Below are the code and all the weights of a small trained network. Each question names an input and a class and asks about switching units off, where a switched-off unit gives its printed mean instead of its output.

import numpy as np


def w(rows, s, z=0):
    codes = np.array(rows[::2]) - 128.0
    scale = np.full(codes.shape[1], s)
    scale[-1] = z or s
    return codes * scale


def norm(h):
    return h / np.sqrt((h * h).mean(-1, keepdims=True) + 1e-5)


def f(y):
    return np.maximum(y, 0)


def log_softmax(a):
    a = a - a.max(-1, keepdims=True)
    return a - np.log(np.exp(a).sum(-1, keepdims=True))


def net(x, mask):
    res = np.array(x, float).reshape(1, 4) / 4 @ E
    u = 0
    for l in range(2):
        y = f(norm(res) @ A[l][:, :-1].T + A[l][:, -1])
        res = res + np.where(mask[u : u + 16], y, B[l][:, -1]) @ B[l][:, :-1]
        u += 16
    return log_softmax(norm(res)[-1] @ U[:, :-1].T + U[:, -1])


A, B = {}, {}
E = w([
[128,125,129,132,129],'x0',
[254,165,205,124,91],'x1',
[142,37,76,123,51],'x2',
[207,37,152,22,162],'x3',
],0.0077)
A[0] = w([
[144,82,97,111,86,113],'L0N0',
[153,167,142,140,159,200],'L0N1',
[101,96,87,90,236,74],'L0N2',
[53,114,161,131,150,9],'L0N3',
[77,88,95,119,110,99],'L0N4',
[113,91,116,133,10,84],'L0N5',
[116,108,95,159,67,3],'L0N6',
[172,84,144,145,157,151],'L0N7',
[46,102,93,146,125,69],'L0N8',
[36,141,55,186,147,162],'L0N9',
[59,84,112,78,169,104],'L0N10',
[94,83,162,114,73,102],'L0N11',
[134,132,133,89,168,118],'L0N12',
[138,85,118,143,108,96],'L0N13',
[132,100,113,133,138,27],'L0N14',
[158,169,100,213,101,134],'L0N15',
],0.014,0.0047)
B[0] = w([
[131,234,97,125,82,178],'L0N0',
[104,190,119,117,126,203],'L0N1',
[78,101,175,171,105,198],'L0N2',
[109,53,186,114,220,154],'L0N3',
[144,168,120,70,60,179],'L0N4',
[135,14,181,186,133,197],'L0N5',
[158,65,139,186,103,160],'L0N6',
[121,160,104,113,163,177],'L0N7',
[176,145,93,134,150,195],'L0N8',
[221,131,108,91,199,255],'L0N9',
[39,126,170,169,52,200],'L0N10',
[158,150,105,95,130,156],'L0N11',
[106,1,165,144,145,166],'L0N12',
[135,195,124,129,103,154],'L0N13',
[78,170,135,68,110,131],'L0N14',
[53,138,170,126,80,213],'L0N15',
],0.0092,0.009)
A[1] = w([
[99,63,117,179,21,105],'L1N0',
[131,159,152,184,125,115],'L1N1',
[103,104,109,64,89,47],'L1N2',
[152,146,79,67,246,36],'L1N3',
[235,144,61,101,128,77],'L1N4',
[143,104,174,62,178,32],'L1N5',
[187,64,149,106,125,141],'L1N6',
[175,109,97,100,123,69],'L1N7',
[235,87,48,136,128,10],'L1N8',
[77,130,49,141,173,151],'L1N9',
[202,120,150,158,82,161],'L1N10',
[106,82,177,175,124,87],'L1N11',
[121,69,68,201,171,85],'L1N12',
[123,113,14,53,47,179],'L1N13',
[163,87,57,176,147,2],'L1N14',
[192,112,178,118,134,104],'L1N15',
],0.012,0.0051)
B[1] = w([
[90,115,190,63,242,254],'L1N0',
[120,75,133,175,81,179],'L1N1',
[144,133,116,73,66,147],'L1N2',
[174,107,171,42,241,203],'L1N3',
[119,109,67,183,109,213],'L1N4',
[168,142,78,167,191,175],'L1N5',
[98,189,121,156,128,207],'L1N6',
[100,153,94,197,94,160],'L1N7',
[168,163,61,230,34,195],'L1N8',
[210,76,133,146,139,162],'L1N9',
[37,34,100,119,171,233],'L1N10',
[140,49,130,178,121,187],'L1N11',
[121,140,110,136,61,165],'L1N12',
[149,192,104,53,59,209],'L1N13',
[154,138,27,141,2,152],'L1N14',
[173,126,102,139,170,189],'L1N15',
],0.0088,0.0069)
U = w([
[188,143,111,126,233,186],'0',
[69,31,172,157,144,152],'1',
[165,109,21,149,87,200],'2',
[86,126,107,6,81,2],'3',
[108,211,171,158,107,67],'4',
],0.023,0.0038)

Each question gives the input, the list of numbers given to net, and the class t.
The units are the neurons (one row each of A and B). Each row of codes is followed by its name. A weight is (code - 128) times the scale printed after its matrix; where a second scale follows, it is the last column's (A, B and U).
mask holds one flag per neuron, layer by layer. A switched-off neuron (its flag False) gives its mean, the last column of its row in B, instead of its output. The means were averaged over made-up inputs and are rounded, as every weight is.
A unit's drop is (log p(t) with every unit on - log p(t) with that unit switched off) / (log p(t) with every unit on - log p(t) with every unit switched off).
The circuit of an input: a set's keep is (log p(t) with only the set's units on - log p(t) with every unit switched off) / (log p(t) with every unit on - log p(t) with every unit switched off). Starting from the 12 units with the biggest drops (on a tie, the unit counted first), units are removed one at a time, each time the one whose removal leaves the highest keep (on an exact tie, the one counted first), for as long as the keep stays at least 0.8.
units of the circuit, in order: the units of the circuit, biggest drop first
top k neurons: the k neurons with the biggest drops, biggest first
top k neurons in layer l: the k neurons of layer l with the biggest drops, biggest first
drop when u is switched off: that unit's drop, to one decimal
input [-4,2,5,6], class 2: top 2 neurons -> L0N15, L0N10
input [-6,-5,1,5], class 3: units of the circuit, in order -> L0N4
input [-3,5,5,-1], class 1: top 2 neurons in layer 0 -> L0N5, L0N9
input [0,1,5,-6], class 1: top 2 neurons in layer 0 -> L0N5, L0N15
input [-8,1,-1,1], class 0: top 3 neurons in layer 0 -> L0N10, L0N15, L0N2
input [-7,-5,8,2], class 3: top 2 neurons -> L0N10, L1N0
input [-2,1,-1,1], class 0: top 3 neurons in layer 0 -> L0N10, L0N15, L0N2
input [2,1,4,3], class 2: top 3 neurons -> L0N15, L0N10, L0N2
input [-5,0,6,8], class 3: top 2 neurons -> L0N9, L0N8
input [3,0,3,8], class 3: top 2 neurons -> L0N9, L0N8
input [1,0,-8,-7], class 0: top 3 neurons -> L0N9, L0N10, L0N2
input [-7,-4,2,0], class 2: top 3 neurons -> L0N9, L0N8, L0N15
input [5,0,-3,-7], class 0: top 2 neurons -> L0N9, L0N10
input [-4,-7,-7,-6], class 0: units of the circuit, in order -> L0N9
input [-1,-8,-5,0], class 0: top 2 neurons -> L0N9, L0N8
input [-3,3,3,3], class 2: top 2 neurons in layer 0 -> L0N10, L0N15
input [-4,0,8,2], class 3: top 2 neurons -> L0N9, L1N0
input [-8,-6,1,5], class 3: top 2 neurons -> L0N4, L0N5
input [-6,2,4,-5], class 1: drop when L0N15 is switched off -> 0.2
input [-1,-8,-6,-5], class 0: top neuron -> L0N9
input [-6,-5,-5,-5], class 0: drop when L0N9 is switched off -> 0.1
input [0,-2,-7,-6], class 0: drop when L0N9 is switched off -> 0.2
input [-1,8,4,6], class 2: drop when L0N1 is switched off -> 0.0
